Below are the code and all the weights of a small trained network. Each question names an input and a class and asks about switching units off, where a switched-off unit gives its printed mean instead of its output.

import numpy as np


def w(rows, s, z=0):
    codes = np.array(rows[::2]) - 128.0
    scale = np.full(codes.shape[1], s)
    scale[-1] = z or s
    return codes * scale


def norm(h):
    return h / np.sqrt((h * h).mean(-1, keepdims=True) + 1e-5)


def f(y):
    return np.maximum(y, 0)


def log_softmax(a):
    a = a - a.max(-1, keepdims=True)
    return a - np.log(np.exp(a).sum(-1, keepdims=True))


def net(x, mask):
    res = np.array(x, float).reshape(1, 2) / 4 @ E
    u = 0
    for l in range(2):
        y = f(norm(res) @ A[l][:, :-1].T + A[l][:, -1])
        res = res + np.where(mask[u : u + 5], y, B[l][:, -1]) @ B[l][:, :-1]
        u += 5
    return log_softmax(norm(res)[-1] @ U[:, :-1].T + U[:, -1])


A, B = {}, {}
E = w([
[184,97,92,135,254,67,85,166],'x0',
[94,67,81,102,118,104,66,136],'x1',
],0.0057)
A[0] = w([
[97,65,50,93,141,51,18,175,72],'0.n0',
[182,105,97,110,161,69,124,118,77],'0.n1',
[78,98,95,58,85,140,107,133,97],'0.n2',
[79,48,145,85,147,62,41,152,2],'0.n3',
[88,2,53,98,122,27,84,81,149],'0.n4',
],0.0064,0.0038)
B[0] = w([
[128,81,56,61,111,11,120,76,245],'0.n0',
[158,227,82,180,104,44,175,173,176],'0.n1',
[130,126,132,224,161,165,90,233,189],'0.n2',
[126,59,112,110,163,1,174,109,193],'0.n3',
[50,152,80,81,247,81,38,112,255],'0.n4',
],0.0066,0.0074)
A[1] = w([
[54,66,48,33,172,129,11,140,253],'1.n0',
[64,74,166,107,57,48,225,101,113],'1.n1',
[177,90,118,191,157,70,74,170,116],'1.n2',
[132,119,115,101,1,228,138,130,59],'1.n3',
[134,61,166,175,105,183,196,194,139],'1.n4',
],0.0079,0.0026)
B[1] = w([
[120,137,244,128,80,248,153,123,251],'1.n0',
[175,99,102,99,160,57,54,119,161],'1.n1',
[120,101,44,137,104,124,131,123,181],'1.n2',
[61,58,84,103,173,101,108,113,186],'1.n3',
[176,152,155,90,134,136,92,117,164],'1.n4',
],0.011,0.012)
U = w([
[41,78,212,205,63,229,121,148,134],'0',
[222,211,188,137,157,165,172,84,3],'1',
[64,67,77,35,191,85,50,37,169],'2',
[192,180,3,209,153,30,195,153,71],'3',
],0.0083,0.0043)

Each question gives the input, the list of numbers given to net, and the class t.
The units are the neurons (one row each of A and B). Each row of codes is followed by its name. A weight is (code - 128) times the scale printed after its matrix; where a second scale follows, it is the last column's (A, B and U).
mask holds one flag per neuron, layer by layer. A switched-off neuron (its flag False) gives its mean, the last column of its row in B, instead of its output. The means were averaged over made-up inputs and are rounded, as every weight is.
A unit's drop is (log p(t) with every unit on - log p(t) with that unit switched off) / (log p(t) with every unit on - log p(t) with every unit switched off).
The circuit of an input: a set's keep is (log p(t) with only the set's units on - log p(t) with every unit switched off) / (log p(t) with every unit on - log p(t) with every unit switched off). Starting from all 10 units, units are removed one at a time, each time the one whose removal leaves the highest keep (on an exact tie, the one counted first), for as long as the keep stays at least 0.8.
units of the circuit, in order: the units of the circuit, biggest drop first
most important unit: the unit with the biggest drop
top k neurons: the k neurons with the biggest drops, biggest first
k most important neurons of layer l: the k neurons of layer l with the biggest drops, biggest first
drop of u: that unit's drop, to one decimal
input [0,-1], class 1: most important unit : 1.n3
input [3,-4], class 3: units of the circuit, in order : 1.n0, 0.n4
input [1,-3], class 1: 4 most important neurons of layer 1 : 1.n3, 1.n2, 1.n0, 1.n1
input [5,-1], class 3: 2 most important neurons of layer 0 : 0.n1, 0.n4
input [6,-1], class 3: top 3 neurons : 0.n1, 1.n3, 1.n2
input [2,-8], class 1: top 2 neurons : 0.n0, 0.n4
input [2,-1], class 3: top 2 neurons : 0.n4, 0.n1
input [-3,-8], class 2: top 2 neurons : 1.n0, 0.n2
input [-5,3], class 0: top 4 neurons : 0.n2, 0.n1, 1.n1, 1.n2
input [-7,-6], class 2: top 2 neurons : 1.n0, 1.n3
input [3,-8], class 1: top 3 neurons : 0.n0, 0.n3, 1.n3
input [-8,-7], class 2: top 2 neurons : 1.n0, 1.n3
input [8,-3], class 3: top 2 neurons : 0.n1, 1.n3
input [-6,4], class 0: most important unit : 0.n2
input [-2,7], class 0: 2 most important neurons of layer 1 : 1.n0, 1.n3
input [-2,6], class 0: top 2 neurons : 1.n0, 0.n2
input [4,-2], class 3: 2 most important neurons of layer 0 : 0.n4, 0.n1
input [3,-2], class 3: top 2 neurons : 1.n0, 0.n4
input [0,-6], class 1: 2 most important neurons of layer 1 : 1.n0, 1.n3
input [-5,-7], class 2: 2 most important neurons of layer 1 : 1.n0, 1.n3
input [-4,6], class 0: units of the circuit, in order : 1.n0
input [-5,6], class 0: drop of 1.n1 : 0.0
